Below are the code and all the weights of a small trained network. Each question names an input and a class and asks about switching units off, where a switched-off unit gives its printed mean instead of its output.

import numpy as np


def w(rows, s, z=0):
    codes = np.array(rows[::2]) - 128.0
    scale = np.full(codes.shape[1], s)
    scale[-1] = z or s
    return codes * scale


def norm(h):
    return h / np.sqrt((h * h).mean(-1, keepdims=True) + 1e-5)


def f(y):
    return np.maximum(y, 0)


def log_softmax(a):
    a = a - a.max(-1, keepdims=True)
    return a - np.log(np.exp(a).sum(-1, keepdims=True))


def net(x, mask):
    res = np.array(x, float).reshape(1, 7) / 4 @ E
    u = 0
    for l in range(3):
        y = f(norm(res) @ A[l][:, :-1].T + A[l][:, -1])
        res = res + np.where(mask[u : u + 5], y, B[l][:, -1]) @ B[l][:, :-1]
        u += 5
    return log_softmax(norm(res)[-1] @ U[:, :-1].T + U[:, -1])


A, B = {}, {}
E = w([
[118,128,126,131,126,127,126,129],'x0',
[148,101,190,140,82,222,156,18],'x1',
[134,131,129,126,128,132,130,129],'x2',
[129,181,168,253,173,135,236,135],'x3',
[128,128,129,128,128,127,128,127],'x4',
[107,239,50,122,209,119,87,78],'x5',
[132,130,126,130,118,125,127,127],'x6',
],0.0041)
A[0] = w([
[125,194,83,122,141,163,121,13,35],'0.n1',
[130,189,86,102,162,140,97,54,29],'0.n2',
[134,144,122,34,128,140,85,48,19],'0.n3',
[101,119,168,121,168,159,130,9,5],'0.n4',
[138,124,112,126,86,170,105,2,10],'0.n5',
],0.0091,0.0022)
B[0] = w([
[126,193,246,118,218,24,68,68,244],'0.n1',
[95,180,210,120,236,31,37,87,239],'0.n2',
[93,11,2,200,79,134,76,91,253],'0.n3',
[175,187,110,80,60,248,230,169,218],'0.n4',
[195,187,116,67,34,207,253,217,247],'0.n5',
],0.0047,0.0052)
A[1] = w([
[145,31,172,101,53,131,144,133,4],'1.n1',
[100,155,76,105,170,56,88,224,18],'1.n2',
[129,95,88,43,107,156,75,114,10],'1.n3',
[124,199,161,229,175,164,193,68,28],'1.n4',
[109,48,254,147,133,151,139,148,40],'1.n5',
],0.0094,0.0012)
B[1] = w([
[109,211,134,135,220,87,58,47,255],'1.n1',
[179,150,182,107,67,214,204,97,245],'1.n2',
[102,60,129,205,140,104,192,227,206],'1.n3',
[106,2,67,122,95,115,78,166,225],'1.n4',
[121,193,130,80,176,99,69,64,216],'1.n5',
],0.0073,0.0072)
A[2] = w([
[185,123,179,103,58,241,210,84,28],'2.n1',
[165,180,142,78,63,155,186,172,1],'2.n2',
[105,15,91,175,92,118,115,135,22],'2.n3',
[99,9,70,159,86,138,91,125,22],'2.n4',
[112,92,154,123,104,151,91,83,115],'2.n5',
],0.011,0.0008)
B[2] = w([
[181,189,121,36,118,148,214,223,245],'2.n1',
[186,90,97,120,154,204,255,119,202],'2.n2',
[60,92,57,164,40,142,13,127,196],'2.n3',
[54,56,162,248,41,107,77,145,202],'2.n4',
[161,107,119,163,178,133,222,159,157],'2.n5',
],0.0069,0.012)
U = w([
[179,140,110,62,102,198,254,195,253],'0',
[114,166,166,101,243,62,67,38,124],'1',
[51,38,91,193,48,124,71,168,5],'2',
],0.0074,0.00049)

Each question gives the input, the list of numbers given to net, and the class t.
The units are the neurons (one row each of A and B). Each row of codes is followed by its name. A weight is (code - 128) times the scale printed after its matrix; where a second scale follows, it is the last column's (A, B and U).
mask holds one flag per neuron, layer by layer. A switched-off neuron (its flag False) gives its mean, the last column of its row in B, instead of its output. The means were averaged over made-up inputs and are rounded, as every weight is.
A unit's drop is (log p(t) with every unit on - log p(t) with that unit switched off) / (log p(t) with every unit on - log p(t) with every unit switched off).
The circuit of an input: a set's keep is (log p(t) with only the set's units on - log p(t) with every unit switched off) / (log p(t) with every unit on - log p(t) with every unit switched off). Starting from the 12 units with the biggest drops (on a tie, the unit counted first), units are removed one at a time, each time the one whose removal leaves the highest keep (on an exact tie, the one counted first), for as long as the keep stays at least 0.8.
circuit, biggest first: the units of the circuit, biggest drop first
top k neurons: the k neurons with the biggest drops, biggest first
k most important neurons of layer l: the k neurons of layer l with the biggest drops, biggest first
drop of u: that unit's drop, to one decimal
input [6,-6,-7,4,8,7,-6], class 1: top 2 neurons : [0.n5, 0.n2]
input [-4,-2,-6,8,7,3,8], class 2: circuit, biggest first : [1.n4]
input [1,6,6,-7,7,-5,7], class 2: top 2 neurons : [0.n3, 1.n3]
input [-5,-5,0,-1,-7,6,-3], class 1: 4 most important neurons of layer 0 : [0.n2, 0.n5, 0.n4, 0.n1]
input [2,-6,-8,-3,-7,-7,2], class 1: top 3 neurons : [1.n1, 0.n2, 0.n5]
input [3,7,-8,2,-4,-8,8], class 1: top 3 neurons : [1.n1, 1.n5, 1.n2]
input [-7,7,-8,-8,-7,6,5], class 2: top 4 neurons : [0.n3, 1.n3, 1.n2, 1.n1]
input [5,-5,5,-4,7,7,-3], class 1: top 2 neurons : [0.n2, 0.n5]
input [-2,-6,-6,7,-8,6,-1], class 2: top 2 neurons : [1.n4, 0.n5]
input [1,-2,-5,-6,0,7,2], class 1: top 2 neurons : [0.n2, 1.n4]
input [-2,2,8,-8,6,-6,5], class 2: top 2 neurons : [1.n3, 0.n1]
input [6,4,3,-8,-2,8,-8], class 1: 3 most important neurons of layer 2 : [2.n1, 2.n4, 2.n3]
input [1,-5,4,6,6,0,5], class 2: top 2 neurons : [1.n4, 0.n5]
input [2,4,-4,6,-8,-3,-5], class 2: top neuron : [1.n4]
input [4,-4,-4,-2,-2,8,0], class 1: drop of 2.n1 : 0.1
input [6,4,1,-7,0,3,-8], class 2: drop of 1.n4 : 0.0
input [-5,-1,6,7,2,4,-7], class 2: drop of 1.n4 : 1.3
input [3,-5,5,-1,1,-7,6], class 1: drop of 1.n1 : 0.4
